[88 86 82 89]
[96 130 131 98]
[101 105 92 80]
[95 71 60 85]
[118 74 42 71]
[100 149 157 108]
[84 113 119 99]
[84 85 82 88]
[92 110 135 126]
[109 89 83 91]
[97 120 142 127]
[77 79 88 103]
[91 102 116 108]
[94 116 140 132]
[92 106 128 124]
Counting starts at 0.
What is the entry in row 2 and column 0? 101
What is the entry directly below 98? 80
The entry at row 0, column 0: 88
What is the entry in row 1 and column 1? 130
What is the entry in the bottom-left corner? 92
The top entry of the column that holds the largest entry -> 82
What is the entry just right of 131? 98
What is the entry just left of 142? 120
The entry directly above 60: 92
The entry at row 0, column 1 -> 86
What is the entry just left of the smallest entry? 74
The entry at row 2, column 1 -> 105
What is the maximum? 157
What is the bottom-right entry? 124
What is the entry directly below 109? 97
The entry just left of 127: 142
What is the entry in the top-right corner? 89
The entry just right of 106 -> 128

Read these off the table that follows.
1) Report the 1st entry, reading row by row.
2) Report the entry directly above 88.
3) Report the entry directly below 134.
4) Report the entry in the bottom-left corner.
5) Report the entry directly above 128.
6) Report the entry just left of 108.
7) Report the bottom-right entry.
8) Report the entry just left of the smallest entry.
[111 68 136 112 99 69 98 127 99 111 110 97 77]
[175 157 99 71 139 155 63 160 138 41 134 176 119]
[136 88 89 69 166 111 65 84 109 90 73 77 80]
[87 111 160 116 143 86 90 128 94 137 118 44 93]
[116 102 98 109 100 87 103 105 111 71 108 115 85]
1) 111
2) 157
3) 73
4) 116
5) 84
6) 71
7) 85
8) 138

Read these off the matrix that follows. Rows and columns are numbered from 0.
1) Read off the entry directly below the largest entry.
2) Read off the entry just left of 62.
3) Read off the bottom-left entry.
4) Read off the entry at row 0, column 2.
5) Read off the entry in row 2 and column 0.
6) Read off the entry at row 0, column 1.
7) Read off the entry directly below 87.
8) Read off the entry at row 0, column 0.
[104 116 104 79 79 91 105 95 111 85 69 81]
[94 77 117 109 158 98 82 67 85 92 74 91]
[86 119 90 82 113 94 86 130 100 104 91 71]
[90 105 91 95 107 100 93 118 100 113 107 98]
[107 101 97 96 88 103 105 103 95 107 99 104]
[86 111 100 101 118 91 96 124 102 102 99 91]
[93 113 95 104 110 104 93 123 92 109 108 93]
[94 68 125 100 149 102 86 65 84 74 72 93]
[95 105 102 95 108 98 91 103 102 99 102 87]
[104 115 110 76 83 85 103 94 94 88 62 82]
1) 113
2) 88
3) 104
4) 104
5) 86
6) 116
7) 82
8) 104

x =
array([[113,  90, 105, 129,  96,  99, 100, 116],
       [113, 116, 162, 173, 124, 127,  88, 114],
       [124,  94,  62, 127,  62,  67, 100, 121],
       [115, 106,  78, 122,  74,  76,  96, 109],
       [112, 105, 121, 124, 109, 114,  97, 105],
       [ 76,  90,  53,  22,  87,  74, 103,  74],
       [ 90,  87, 110,  87, 113,  99, 110,  98]])
Indices start at 0.
The entry in row 0 and column 2?
A: 105
The entry at row 2, column 0 is 124
The entry in the top-right corner: 116
The entry directly below 122?
A: 124
The entry directly above 122?
A: 127
The maximum: 173
The entry just left of 103 is 74
The entry in row 0 and column 1: 90
The entry in the bottom-left corner?
A: 90
The entry in row 1 and column 0?
A: 113
The entry at row 0, column 0 is 113
The entry in row 2 and column 2 is 62
The entry just left of the smallest entry?
A: 53
The entry just left of the largest entry is 162
The entry in the bottom-right corner: 98
The entry in row 2 and column 1?
A: 94
The entry just right of the largest entry: 124
The bottom entry of the column that holds the smallest entry?
A: 87
The top entry of the column that holds the largest entry?
A: 129
